Here is a tiny trained network, its code and every weight. The questions are about switching its units off for an input and a target symbol, where a switched-off unit gives its printed mean instead of its output.

import numpy as np


def w(rows, s, z=0):
    codes = np.array(rows[::2]) - 128.0
    scale = np.full(codes.shape[1], s)
    scale[-1] = z or s
    return codes * scale


def norm(h):
    return h / np.sqrt((h * h).mean(-1, keepdims=True) + 1e-5)


def f(y):
    return y / 2 * (1 + np.tanh(0.7978845608 * (y + 0.044715 * y**3)))


def softmax(a):
    e = np.exp(a - a.max(-1, keepdims=True))
    return e / e.sum(-1, keepdims=True)


def log_softmax(a):
    a = a - a.max(-1, keepdims=True)
    return a - np.log(np.exp(a).sum(-1, keepdims=True))


def net(x, mask):
    ids = ['ΔΠαβγεζηλμστψω'.index(c) for c in x.split()]
    T = len(ids)
    res = E[ids] + P[:T]
    u = 0
    for l in range(3):
        q, k, v = (norm(res) @ M[l].T for M in (Q, K, V))
        z = softmax(np.where(np.tri(T) > 0, q @ k.T / 2**0.5, -1e9)) @ v
        res = res + np.where(mask[u], z, O[l][:, -1]) @ O[l][:, :-1]
        u += 1
        y = f(norm(res) @ A[l][:, :-1].T + A[l][:, -1])
        res = res + np.where(mask[u : u + 12], y, B[l][:, -1]) @ B[l][:, :-1]
        u += 12
    return log_softmax(norm(res)[-1] @ U[:, :-1].T + U[:, -1])


Q, K, V, O, A, B = {}, {}, {}, {}, {}, {}
E = w([
[99,113,135,218,45,152],'Δ',
[152,116,155,176,100,72],'Π',
[111,126,77,139,134,73],'α',
[116,94,137,122,146,208],'β',
[188,178,121,101,69,184],'γ',
[85,54,58,131,60,88],'ε',
[165,55,125,105,166,100],'ζ',
[148,72,140,154,66,165],'η',
[118,86,119,163,123,211],'λ',
[120,125,140,108,142,105],'μ',
[108,159,254,117,124,97],'σ',
[234,101,106,169,107,116],'τ',
[124,135,21,115,191,102],'ψ',
[171,144,91,184,168,190],'ω',
],0.018)
P = w([
[127,124,92,136,122,120],'0',
[93,70,250,159,208,93],'1',
[128,107,92,135,139,122],'2',
[152,253,219,49,135,173],'3',
[135,114,89,120,136,125],'4',
[99,113,254,134,203,75],'5',
[143,119,87,109,139,117],'6',
[124,162,228,100,197,55],'7',
[151,125,88,98,143,97],'8',
[86,82,243,114,201,89],'9',
],0.0092)
Q[0] = w([
[134,146,108,42,102,154],'0.h0',
[253,143,167,39,143,141],'0.h0',
],0.0051)
K[0] = w([
[141,28,254,92,152,51],'0.h0',
[222,46,136,181,210,102],'0.h0',
],0.0046)
V[0] = w([
[175,233,54,240,253,201],'0.h0',
[81,87,254,61,61,69],'0.h0',
],0.0011)
O[0] = w([
[74,112,104,254,213,191,147],'0.h0',
[190,161,210,160,151,53,6],'0.h0',
],0.0079,0.00012)
A[0] = w([
[247,168,150,109,170,164,143],'0.n0',
[203,136,81,235,69,79,2],'0.n1',
[166,55,89,109,2,144,148],'0.n2',
[187,120,73,186,200,117,110],'0.n3',
[142,131,204,94,95,126,132],'0.n4',
[79,182,132,136,54,132,150],'0.n5',
[188,193,162,218,143,166,119],'0.n6',
[107,156,186,73,218,128,88],'0.n7',
[155,131,110,182,205,45,18],'0.n8',
[33,142,201,68,100,201,212],'0.n9',
[184,221,169,93,75,130,122],'0.n10',
[52,217,91,85,52,136,179],'0.n11',
],0.0084,0.0029)
B[0] = w([
[78,158,147,129,192,126,232],'0.n0',
[54,184,127,185,142,68,189],'0.n1',
[203,163,157,208,175,103,252],'0.n2',
[146,171,52,86,62,112,234],'0.n3',
[123,112,58,116,95,125,186],'0.n4',
[124,82,164,59,152,137,137],'0.n5',
[173,133,223,23,184,90,216],'0.n6',
[86,163,118,97,141,149,243],'0.n7',
[132,73,103,122,155,85,213],'0.n8',
[146,102,105,122,143,2,227],'0.n9',
[91,48,111,196,122,122,170],'0.n10',
[90,114,152,123,186,165,148],'0.n11',
],0.008,0.0034)
Q[1] = w([
[176,248,43,199,3,225],'1.h0',
[40,196,214,218,193,33],'1.h0',
],0.0045)
K[1] = w([
[118,2,128,248,84,223],'1.h0',
[186,223,215,144,58,138],'1.h0',
],0.0055)
V[1] = w([
[46,221,97,62,144,221],'1.h0',
[5,74,126,155,255,220],'1.h0',
],0.004)
O[1] = w([
[112,95,149,146,167,2,5],'1.h0',
[138,186,145,56,65,191,186],'1.h0',
],0.0052,0.002)
A[1] = w([
[122,60,189,104,139,110,174],'1.n0',
[147,158,88,110,196,248,232],'1.n1',
[158,169,94,173,106,117,187],'1.n2',
[84,70,170,75,135,118,51],'1.n3',
[145,87,49,122,186,137,151],'1.n4',
[173,100,89,106,153,187,92],'1.n5',
[118,95,116,56,68,110,98],'1.n6',
[95,227,254,70,140,64,130],'1.n7',
[138,115,120,171,130,170,106],'1.n8',
[69,79,186,163,110,88,157],'1.n9',
[88,108,101,197,109,71,194],'1.n10',
[98,45,104,83,174,190,250],'1.n11',
],0.0086,0.0025)
B[1] = w([
[14,119,116,71,64,135,214],'1.n0',
[90,162,180,27,73,152,209],'1.n1',
[12,3,68,132,116,226,161],'1.n2',
[104,171,112,182,114,161,183],'1.n3',
[152,130,169,193,154,164,207],'1.n4',
[144,173,223,142,107,89,156],'1.n5',
[171,222,59,237,59,98,144],'1.n6',
[154,50,90,158,120,105,255],'1.n7',
[241,151,101,90,75,166,134],'1.n8',
[110,235,79,4,182,157,204],'1.n9',
[88,64,223,94,122,136,193],'1.n10',
[105,171,204,134,61,104,216],'1.n11',
],0.0065,0.0058)
Q[2] = w([
[114,179,85,254,39,173],'2.h0',
[218,153,108,231,125,189],'2.h0',
],0.0088)
K[2] = w([
[48,9,197,253,46,184],'2.h0',
[73,84,145,159,107,244],'2.h0',
],0.0056)
V[2] = w([
[197,180,3,104,219,224],'2.h0',
[184,119,146,45,190,193],'2.h0',
],0.0057)
O[2] = w([
[210,254,36,34,199,169,3],'2.h0',
[67,106,249,146,227,195,130],'2.h0',
],0.0056,0.0033)
A[2] = w([
[137,78,147,111,109,72,142],'2.n0',
[81,177,106,91,104,171,112],'2.n1',
[112,146,99,217,11,90,140],'2.n2',
[187,116,17,102,80,181,1],'2.n3',
[94,98,128,66,165,75,192],'2.n4',
[203,133,191,96,127,103,146],'2.n5',
[95,176,162,52,159,142,107],'2.n6',
[79,85,169,83,108,182,132],'2.n7',
[76,176,149,123,70,74,119],'2.n8',
[194,142,93,123,110,103,113],'2.n9',
[145,166,77,48,147,105,139],'2.n10',
[60,173,137,89,101,120,107],'2.n11',
],0.012,0.0048)
B[2] = w([
[184,73,87,126,111,172,205],'2.n0',
[166,82,64,136,99,159,153],'2.n1',
[104,199,131,99,168,137,230],'2.n2',
[44,73,180,162,2,135,129],'2.n3',
[153,149,171,56,122,148,255],'2.n4',
[149,96,93,72,181,88,163],'2.n5',
[169,155,117,109,171,80,208],'2.n6',
[96,106,132,98,182,127,219],'2.n7',
[163,130,98,152,70,114,218],'2.n8',
[126,81,184,215,118,169,127],'2.n9',
[152,157,86,158,142,210,166],'2.n10',
[200,89,133,184,142,156,200],'2.n11',
],0.0097,0.0085)
U = w([
[24,141,11,113,168,96,94],'Δ',
[182,130,161,234,125,172,123],'Π',
[111,234,112,162,86,91,253],'α',
[20,165,141,161,167,145,192],'β',
[115,137,95,217,197,75,206],'γ',
[60,130,58,142,76,201,180],'ε',
[157,174,228,164,90,104,68],'ζ',
[70,52,66,169,180,163,137],'η',
[104,134,179,118,111,238,67],'λ',
[159,125,58,79,33,121,28],'μ',
[85,115,119,144,103,36,157],'σ',
[207,62,94,189,171,68,55],'τ',
[160,172,25,126,174,196,131],'ψ',
[68,201,152,83,255,66,69],'ω',
],0.01,0.0033)

Each question gives the input, a string of symbols that net reads in full, and the target symbol t.
The units are the heads (2 rows each of Q, K, V and O) and the neurons (one row each of A and B). Each row of codes is followed by its name. A weight is (code - 128) times the scale printed after its matrix; where a second scale follows, it is the last column's (O, A, B and U).
mask holds one flag per unit, layer by layer, with each layer's heads first. A switched-off unit (its flag False) gives its mean, the last column of its rows in O or B, instead of its output. The means were averaged over made-up inputs and are rounded, as every weight is.
A unit's drop is (log p(t) with every unit on - log p(t) with that unit switched off) / (log p(t) with every unit on - log p(t) with every unit switched off).
The circuit of an input: a set's keep is (log p(t) with only the set's units on - log p(t) with every unit switched off) / (log p(t) with every unit on - log p(t) with every unit switched off). Starting from the 12 units with the biggest drops (on a tie, the unit counted first), units are removed one at a time, each time the one whose removal leaves the highest keep (on an exact tie, the one counted first), for as long as the keep stays at least 0.8.
units of the circuit, in order: the units of the circuit, biggest drop first
unit that matters most: the unit with the biggest drop
top k neurons: the k neurons with the biggest drops, biggest first
k most important neurons of layer l: the k neurons of layer l with the biggest drops, biggest first
input μ β μ ε Δ γ μ ε, target μ: unit that matters most	0.n10
input Δ σ γ β ψ ψ, target ψ: top 2 neurons	[0.n3, 0.n10]
input μ ω Π ε, target ω: units of the circuit, in order	[0.n11, 2.n6]
input η ε μ μ, target μ: top 3 neurons	[0.n2, 0.n10, 0.n4]
input λ ω ζ λ, target ω: top 4 neurons	[0.n6, 0.n3, 1.n4, 0.n0]
input Δ μ ω ε, target ω: units of the circuit, in order	[0.n2, 0.n11]
input β β τ η τ μ ψ ζ, target ψ: units of the circuit, in order	[2.h0, 2.n10]
input ψ τ μ ε ω λ μ μ ω η, target ω: units of the circuit, in order	[1.n9, 2.n7]
input ψ ε τ μ β ψ Δ μ β, target ζ: units of the circuit, in order	[1.n11, 1.n5]
input ω ζ σ ε μ, target α: top 2 neurons	[0.n2, 2.n2]
input ψ α σ α σ ψ τ β, target ψ: 2 most important neurons of layer 1	[1.n0, 1.n10]
input Δ τ ε ζ β, target ζ: top 2 neurons	[1.n11, 0.n9]
input β Δ μ λ, target μ: units of the circuit, in order	[0.n9, 2.n8]
input μ μ λ ω ζ λ μ μ ε γ, target μ: top 2 neurons	[0.n4, 0.n2]
input β Δ ω τ, target ω: top neuron	[0.n6]
input η Δ Π μ η Δ μ γ, target μ: top 3 neurons	[0.n10, 0.n2, 1.n2]
input ζ Δ μ λ ω β, target ω: top 3 neurons	[0.n3, 0.n6, 0.n9]
input η ζ τ μ μ λ, target μ: 3 most important neurons of layer 1	[1.n0, 1.n2, 1.n11]
input σ ε σ α ω σ μ μ Δ, target β: 2 most important neurons of layer 2	[2.n2, 2.n11]
input ζ ω ψ ε ε ζ μ, target α: top 4 neurons	[0.n2, 1.n6, 2.n2, 1.n9]
input ζ ω Δ τ τ ω η ε λ, target λ: unit that matters most	0.n6
input λ λ ω σ α μ Π, target σ: top 3 neurons	[0.n1, 1.n10, 1.n2]
input Δ λ μ α, target μ: top 2 neurons	[0.n2, 1.n6]
input τ λ τ ζ γ ε μ Δ, target μ: 2 most important neurons of layer 0	[0.n10, 0.n2]
